Below is a small trained network, with its code and all its weights. Each question gives an input and a class and asks what happens when units are switched off, that is, made to give their printed mean instead of their output.

import numpy as np


def w(rows, s, z=0):
    codes = np.array(rows[::2]) - 128.0
    scale = np.full(codes.shape[1], s)
    scale[-1] = z or s
    return codes * scale


def f(y):
    return y / 2 * (1 + np.tanh(0.7978845608 * (y + 0.044715 * y**3)))


def log_softmax(a):
    a = a - a.max(-1, keepdims=True)
    return a - np.log(np.exp(a).sum(-1, keepdims=True))


def net(x, mask):
    res = np.array(x, float).reshape(1, 8) / 4 @ E
    y = f(res @ A[0][:, :-1].T + A[0][:, -1])
    res = res + np.where(mask, y, B[0][:, -1]) @ B[0][:, :-1]
    return log_softmax(res[-1] @ U[:, :-1].T + U[:, -1])


A, B = {}, {}
E = w([
[58,171,64,138,168,140,136,181,179,72,197,2],'x0',
[115,115,159,137,160,125,135,115,137,150,105,107],'x1',
[126,208,161,231,145,244,66,112,62,143,109,122],'x2',
[213,106,202,106,161,133,176,69,53,26,189,57],'x3',
[126,124,129,112,141,124,97,118,120,138,118,112],'x4',
[146,124,137,105,134,152,114,112,151,140,117,106],'x5',
[107,95,154,135,129,134,117,115,127,146,111,89],'x6',
[113,134,150,120,135,130,126,126,137,126,134,134],'x7',
],0.011)
A[0] = w([
[83,153,144,154,79,110,131,113,89,125,107,106,173],'N1',
[100,237,143,173,129,224,130,98,81,134,70,126,242],'N2',
[113,14,98,26,147,35,143,138,173,125,168,147,168],'N3',
[43,158,37,144,74,119,107,169,221,195,13,158,71],'N4',
[40,207,23,141,182,114,151,156,197,124,198,1,5],'N5',
[100,237,127,215,136,191,74,58,103,136,136,158,117],'N6',
[111,70,109,13,97,6,216,124,195,120,90,134,170],'N7',
[127,129,108,103,98,30,133,125,193,173,110,125,152],'N8',
[177,93,176,95,60,103,139,73,83,192,44,251,11],'N9',
[53,161,124,135,91,112,84,156,235,202,106,201,81],'N10',
[183,122,189,76,144,101,207,68,49,39,167,78,67],'N11',
[130,171,143,222,111,210,71,137,91,141,105,132,154],'N12',
],0.0082,0.0031)
B[0] = w([
[126,148,109,132,149,136,138,117,151,121,128,172,142],'N1',
[84,100,69,147,140,129,127,197,70,204,133,171,231],'N2',
[69,157,109,170,114,214,169,134,117,233,107,193,239],'N3',
[202,18,134,141,170,37,67,81,109,122,210,95,249],'N4',
[126,212,224,60,43,81,166,153,137,67,51,19,249],'N5',
[70,117,91,113,163,133,112,206,76,199,104,154,222],'N6',
[50,114,60,119,150,192,198,145,56,202,99,176,254],'N7',
[120,101,83,141,136,142,160,107,118,174,121,161,190],'N8',
[94,233,254,12,46,82,155,153,196,16,88,67,232],'N9',
[195,122,118,153,163,115,54,82,145,116,207,86,221],'N10',
[194,29,138,182,221,83,47,91,165,113,211,132,240],'N11',
[89,124,117,140,139,188,181,127,129,143,109,204,220],'N12',
],0.0084,0.016)
U = w([
[74,117,49,141,146,220,154,145,111,197,91,171,175],'0',
[179,64,115,153,176,50,85,35,129,125,245,117,193],'1',
[104,197,215,61,60,67,157,134,141,80,48,85,1],'2',
],0.011,0.0026)

Each question gives the input, the list of numbers given to net, and the class t.
The units are the neurons (one row each of A and B). Each row of codes is followed by its name. A weight is (code - 128) times the scale printed after its matrix; where a second scale follows, it is the last column's (A, B and U).
mask holds one flag per neuron, in row order. A switched-off neuron (its flag False) gives its mean, the last column of its row in B, instead of its output. The means were averaged over made-up inputs and are rounded, as every weight is.
A unit's drop is (log p(t) with every unit on - log p(t) with that unit switched off) / (log p(t) with every unit on - log p(t) with every unit switched off).
The circuit of an input: a set's keep is (log p(t) with only the set's units on - log p(t) with every unit switched off) / (log p(t) with every unit on - log p(t) with every unit switched off). Starting from all 12 units, units are removed one at a time, each time the one whose removal leaves the highest keep (on an exact tie, the one counted first), for as long as the keep stays at least 0.8.
units of the circuit, in order: the units of the circuit, biggest drop first
top k neurons: the k neurons with the biggest drops, biggest first
drop of u: that unit's drop, to one decimal
input [-4,6,-4,-5,2,1,1,2], class 1: units of the circuit, in order : N4
input [-5,-5,-5,2,2,0,7,6], class 0: top 2 neurons : N5, N7
input [5,5,-3,3,3,0,6,1], class 2: top 2 neurons : N5, N4
input [3,6,-5,-7,-8,4,-4,-7], class 1: top 2 neurons : N4, N10
input [-8,-4,-3,7,4,8,-4,0], class 2: top 3 neurons : N9, N4, N10
input [3,-7,-4,3,8,2,-5,-3], class 0: top 3 neurons : N4, N9, N3
input [-7,-3,6,2,6,0,2,8], class 2: top 3 neurons : N9, N7, N3
input [0,-4,-6,6,4,4,-3,3], class 0: top 3 neurons : N3, N7, N4
input [3,-5,2,-4,3,6,6,6], class 1: top 2 neurons : N9, N4
input [-4,0,0,-3,2,-6,-1,-6], class 2: top 2 neurons : N9, N11
input [-8,8,7,-6,6,4,-3,6], class 2: top 3 neurons : N9, N7, N3
input [3,6,-8,7,0,0,-3,1], class 0: top 2 neurons : N7, N3
input [7,-5,-3,-6,4,3,6,0], class 2: top 2 neurons : N5, N11
input [5,-3,-2,-2,5,8,2,-1], class 2: units of the circuit, in order : N5
input [8,8,-3,-1,-8,-4,-3,-7], class 2: drop of N5 : 1.5
input [1,-5,-7,2,0,0,-2,5], class 0: drop of N12 : 0.0
input [8,-8,1,-7,7,-1,1,-5], class 2: drop of N11 : 0.6
